Below is a small trained network, with its code and all its weights. Each question gives an input and a target symbol and asks what happens when units are switched off, that is, made to give their printed mean instead of their output.

import numpy as np


def w(rows, s, z=0):
    codes = np.array(rows[::2]) - 128.0
    scale = np.full(codes.shape[1], s)
    scale[-1] = z or s
    return codes * scale


def norm(h):
    return h / np.sqrt((h * h).mean(-1, keepdims=True) + 1e-5)


def f(y):
    return np.maximum(y, 0)


def softmax(a):
    e = np.exp(a - a.max(-1, keepdims=True))
    return e / e.sum(-1, keepdims=True)


def log_softmax(a):
    a = a - a.max(-1, keepdims=True)
    return a - np.log(np.exp(a).sum(-1, keepdims=True))


def net(x, mask):
    ids = ['βγηθμσψω'.index(c) for c in x.split()]
    T = len(ids)
    res = E[ids] + P[:T]
    u = 0
    for l in range(3):
        r = norm(res)
        for j in range(2):
            rows = slice(4 * j, 4 * j + 4)
            q, k, v = (r @ M[l][rows].T for M in (Q, K, V))
            z = softmax(np.where(np.tri(T) > 0, q @ k.T / 4**0.5, -1e9)) @ v
            o = O[l][rows]
            res = res + np.where(mask[u + j], z, o[:, -1]) @ o[:, :-1]
        u += 2
        y = f(norm(res) @ A[l][:, :-1].T + A[l][:, -1])
        res = res + np.where(mask[u : u + 4], y, B[l][:, -1]) @ B[l][:, :-1]
        u += 4
    return log_softmax(norm(res)[-1] @ U[:, :-1].T + U[:, -1])


Q, K, V, O, A, B = {}, {}, {}, {}, {}, {}
E = w([
[154,62,121,134,173,155],'β',
[173,7,188,175,32,230],'γ',
[221,158,76,233,8,94],'η',
[139,142,128,122,154,90],'θ',
[74,108,170,100,50,112],'μ',
[121,154,119,151,125,128],'σ',
[114,92,95,96,110,145],'ψ',
[119,130,176,128,164,151],'ω',
],0.0022)
P = w([
[94,64,123,253,116,123],'0',
[128,95,127,213,98,106],'1',
[122,95,118,180,107,137],'2',
[147,114,130,177,96,101],'3',
[118,108,115,148,114,141],'4',
[164,117,146,157,81,103],'5',
[113,119,103,119,121,145],'6',
[176,115,162,139,59,123],'7',
[119,126,105,88,119,154],'8',
[199,120,157,107,52,140],'9',
[120,125,98,65,109,173],'10',
[197,140,142,91,55,136],'11',
],0.00077)
Q[0] = w([
[146,136,85,53,191,82],'L0H1',
[165,52,158,176,103,109],'L0H1',
[141,105,191,195,74,171],'L0H1',
[134,89,100,175,161,85],'L0H1',
[139,15,235,153,94,216],'L0H2',
[179,238,66,45,215,18],'L0H2',
[46,122,131,242,28,248],'L0H2',
[199,117,162,3,227,16],'L0H2',
],0.0035)
K[0] = w([
[115,165,153,86,141,162],'L0H1',
[108,53,115,103,153,68],'L0H1',
[118,92,95,167,120,91],'L0H1',
[153,137,177,52,192,60],'L0H1',
[17,37,120,119,162,240],'L0H2',
[247,177,167,89,122,4],'L0H2',
[8,174,71,207,99,235],'L0H2',
[237,79,204,24,169,32],'L0H2',
],0.0038)
V[0] = w([
[34,34,189,186,146,123],'L0H1',
[159,142,135,86,175,147],'L0H1',
[53,201,132,73,151,124],'L0H1',
[174,112,137,80,155,52],'L0H1',
[10,133,164,206,175,98],'L0H2',
[159,226,121,86,77,138],'L0H2',
[160,221,139,39,159,94],'L0H2',
[140,96,181,39,117,146],'L0H2',
],0.0013)
O[0] = w([
[59,92,135,196,95,202,227],'L0H1',
[172,159,149,102,86,134,48],'L0H1',
[219,160,102,107,138,165,22],'L0H1',
[208,142,129,152,41,82,155],'L0H1',
[196,137,47,22,90,224,222],'L0H2',
[139,12,167,205,175,109,59],'L0H2',
[124,93,134,219,47,180,63],'L0H2',
[142,156,59,210,110,52,1],'L0H2',
],0.0012,0.00072)
A[0] = w([
[130,206,122,6,160,105,124],'L0N1',
[107,160,160,213,32,110,81],'L0N2',
[106,114,89,66,141,174,198],'L0N3',
[104,155,111,35,128,184,2],'L0N4',
],0.002,0.00087)
B[0] = w([
[66,89,127,125,116,211,220],'L0N1',
[88,207,58,47,208,157,255],'L0N2',
[180,97,142,90,121,41,244],'L0N3',
[71,37,92,151,250,48,173],'L0N4',
],0.0016,0.00088)
Q[1] = w([
[6,39,29,44,233,59],'L1H1',
[27,45,66,47,205,45],'L1H1',
[126,114,138,26,95,165],'L1H1',
[204,173,218,228,71,153],'L1H1',
[223,215,192,217,105,94],'L1H2',
[64,68,61,9,145,226],'L1H2',
[61,40,40,9,149,217],'L1H2',
[91,25,43,3,101,85],'L1H2',
],0.0036)
K[1] = w([
[226,180,153,37,81,153],'L1H1',
[213,195,150,61,93,162],'L1H1',
[154,146,88,220,3,238],'L1H1',
[48,98,88,190,201,83],'L1H1',
[75,146,126,238,122,92],'L1H2',
[205,29,162,10,90,191],'L1H2',
[204,61,160,1,99,197],'L1H2',
[240,132,178,43,101,189],'L1H2',
],0.0032)
V[1] = w([
[73,119,199,126,116,103],'L1H1',
[110,155,106,117,160,50],'L1H1',
[120,91,170,87,168,79],'L1H1',
[84,205,113,90,149,169],'L1H1',
[100,5,89,113,88,118],'L1H2',
[86,133,96,149,146,94],'L1H2',
[194,91,154,128,187,149],'L1H2',
[107,173,202,164,160,108],'L1H2',
],0.002)
O[1] = w([
[99,71,248,65,115,110,118],'L1H1',
[64,106,84,84,209,107,224],'L1H1',
[22,86,185,159,167,81,166],'L1H1',
[149,254,176,35,187,125,117],'L1H1',
[224,84,116,3,57,120,254],'L1H2',
[113,92,34,113,135,120,209],'L1H2',
[232,125,205,120,222,162,110],'L1H2',
[27,110,122,150,184,177,75],'L1H2',
],0.0014,0.00095)
A[1] = w([
[87,230,137,150,3,148,116],'L1N1',
[186,110,95,162,130,66,161],'L1N2',
[208,71,166,177,158,162,2],'L1N3',
[41,185,64,130,84,243,6],'L1N4',
],0.0016,0.00086)
B[1] = w([
[86,251,159,126,218,57,202],'L1N1',
[76,149,198,161,146,113,254],'L1N2',
[84,106,179,101,187,128,152],'L1N3',
[204,80,78,16,149,121,175],'L1N4',
],0.0018,0.00084)
Q[2] = w([
[198,198,52,141,61,253],'L2H1',
[64,143,156,193,86,14],'L2H1',
[188,101,69,74,158,238],'L2H1',
[220,167,92,109,84,246],'L2H1',
[145,218,101,165,167,240],'L2H2',
[185,213,120,227,135,223],'L2H2',
[138,176,69,95,169,196],'L2H2',
[80,94,106,37,122,159],'L2H2',
],0.004)
K[2] = w([
[35,108,106,101,53,249],'L2H1',
[16,149,184,174,177,3],'L2H1',
[232,93,19,91,76,249],'L2H1',
[104,84,109,124,45,254],'L2H1',
[190,126,86,145,133,255],'L2H2',
[165,89,53,205,141,231],'L2H2',
[191,124,144,57,119,201],'L2H2',
[91,161,198,38,88,119],'L2H2',
],0.0037)
V[2] = w([
[77,111,60,147,121,247],'L2H1',
[118,85,81,169,134,215],'L2H1',
[193,128,166,78,172,125],'L2H1',
[126,219,175,174,185,73],'L2H1',
[108,115,140,153,90,180],'L2H2',
[135,178,92,137,174,119],'L2H2',
[150,152,142,156,145,160],'L2H2',
[88,184,126,79,145,126],'L2H2',
],0.0016)
O[2] = w([
[250,198,252,100,14,100,34],'L2H1',
[209,189,242,46,97,104,40],'L2H1',
[76,99,156,169,184,37,112],'L2H1',
[87,64,32,61,84,131,133],'L2H1',
[171,125,112,71,142,95,8],'L2H2',
[108,99,130,201,102,115,165],'L2H2',
[104,110,95,113,160,81,3],'L2H2',
[138,62,168,136,77,153,215],'L2H2',
],0.0014,0.00057)
A[2] = w([
[59,125,165,69,99,171,71],'L2N1',
[140,167,205,138,115,244,184],'L2N2',
[198,80,90,143,190,251,170],'L2N3',
[111,249,89,74,201,177,2],'L2N4',
],0.0022,0.0009)
B[2] = w([
[116,246,201,120,141,115,221],'L2N1',
[86,114,62,178,126,192,222],'L2N2',
[137,210,168,189,135,58,255],'L2N3',
[210,144,86,53,192,251,233],'L2N4',
],0.0025,0.00081)
U = w([
[243,6,245,246,243,14,13],'β',
[216,13,246,244,9,248,11],'γ',
[244,249,9,252,16,16,58],'η',
[6,21,4,232,246,3,252],'θ',
[13,244,247,12,5,58,13],'μ',
[243,252,13,10,242,248,149],'σ',
[242,5,98,10,11,17,123],'ψ',
[4,242,248,253,244,249,43],'ω',
],0.004,0.0038)

Each question gives the input, a string of symbols that net reads in full, and the target symbol t.
The units are the heads (4 rows each of Q, K, V and O) and the neurons (one row each of A and B). Each row of codes is followed by its name. A weight is (code - 128) times the scale printed after its matrix; where a second scale follows, it is the last column's (O, A, B and U).
mask holds one flag per unit, layer by layer, with each layer's heads first. A switched-off unit (its flag False) gives its mean, the last column of its rows in O or B, instead of its output. The means were averaged over made-up inputs and are rounded, as every weight is.
A unit's drop is (log p(t) with every unit on - log p(t) with that unit switched off) / (log p(t) with every unit on - log p(t) with every unit switched off).
The circuit of an input: a set's keep is (log p(t) with only the set's units on - log p(t) with every unit switched off) / (log p(t) with every unit on - log p(t) with every unit switched off). Starting from the 12 units with the biggest drops (on a tie, the unit counted first), units are removed one at a time, each time the one whose removal leaves the highest keep (on an exact tie, the one counted first), for as long as the keep stays at least 0.8.
units of the circuit, in order: the units of the circuit, biggest drop first
k most important neurons: the k neurons with the biggest drops, biggest first
top k neurons in layer l: the k neurons of layer l with the biggest drops, biggest first
which heads matter: for each layer, one digit per head in row order, 1 if its drop is at least 0.15 and else 0, layers parted by /
input σ θ μ ω θ θ σ, target θ: which heads matter	01 / 10 / 10
input θ θ θ η θ η ψ, target ψ: units of the circuit, in order	(L1H2, L0N3)
input η θ θ ψ σ ψ γ ω ψ θ θ, target θ: units of the circuit, in order	(L0H2, L2H1)
input η θ ψ ψ γ ω θ, target ψ: units of the circuit, in order	(L1H2, L0N1, L0N2, L1H1)
input σ θ σ θ ψ θ θ μ σ θ σ, target θ: which heads matter	01 / 00 / 00
input θ ω θ, target ω: 3 most important neurons	(L0N1, L0N2, L0N3)
input θ σ θ σ θ, target σ: 2 most important neurons	(L0N1, L2N4)
input θ σ θ, target σ: which heads matter	01 / 10 / 00
input γ θ σ θ θ β θ, target β: which heads matter	01 / 01 / 10
input θ μ θ, target μ: which heads matter	01 / 01 / 00
input ψ ψ σ β σ θ θ μ θ, target μ: 2 most important neurons	(L0N1, L0N3)
input θ θ ψ ψ ψ θ θ β θ ψ ψ, target ψ: top neuron in layer 0	(L0N2)
input θ θ ω σ θ θ θ η θ, target η: 3 most important neurons	(L0N1, L0N2, L0N3)
input θ ω μ σ θ, target ω: top 2 neurons in layer 0	(L0N2, L0N1)
input θ θ σ θ η μ θ γ θ, target γ: top 2 neurons in layer 2	(L2N2, L2N4)
input σ ψ σ, target ψ: 2 most important neurons	(L0N3, L0N2)
input σ γ θ η ω σ θ θ, target θ: which heads matter	00 / 00 / 10
input θ β σ γ σ, target γ: which heads matter	11 / 10 / 10
input σ σ θ θ ψ θ β, target β: which heads matter	00 / 01 / 00
input ψ θ θ β θ, target β: 4 most important neurons	(L0N1, L0N2, L0N3, L1N1)
input σ γ η γ ω θ σ, target γ: which heads matter	01 / 11 / 10
input θ θ σ θ η η θ, target η: 4 most important neurons	(L0N1, L0N2, L1N1, L2N3)
input θ β θ γ θ, target γ: top 3 neurons in layer 0	(L0N1, L0N3, L0N2)
input σ σ θ η θ θ ψ μ θ, target ψ: top 3 neurons in layer 1	(L1N1, L1N2, L1N3)
input ψ ψ σ ψ σ, target ψ: top neuron in layer 1	(L1N1)
input θ σ μ μ ψ θ θ σ β, target β: top 2 neurons in layer 2	(L2N3, L2N4)
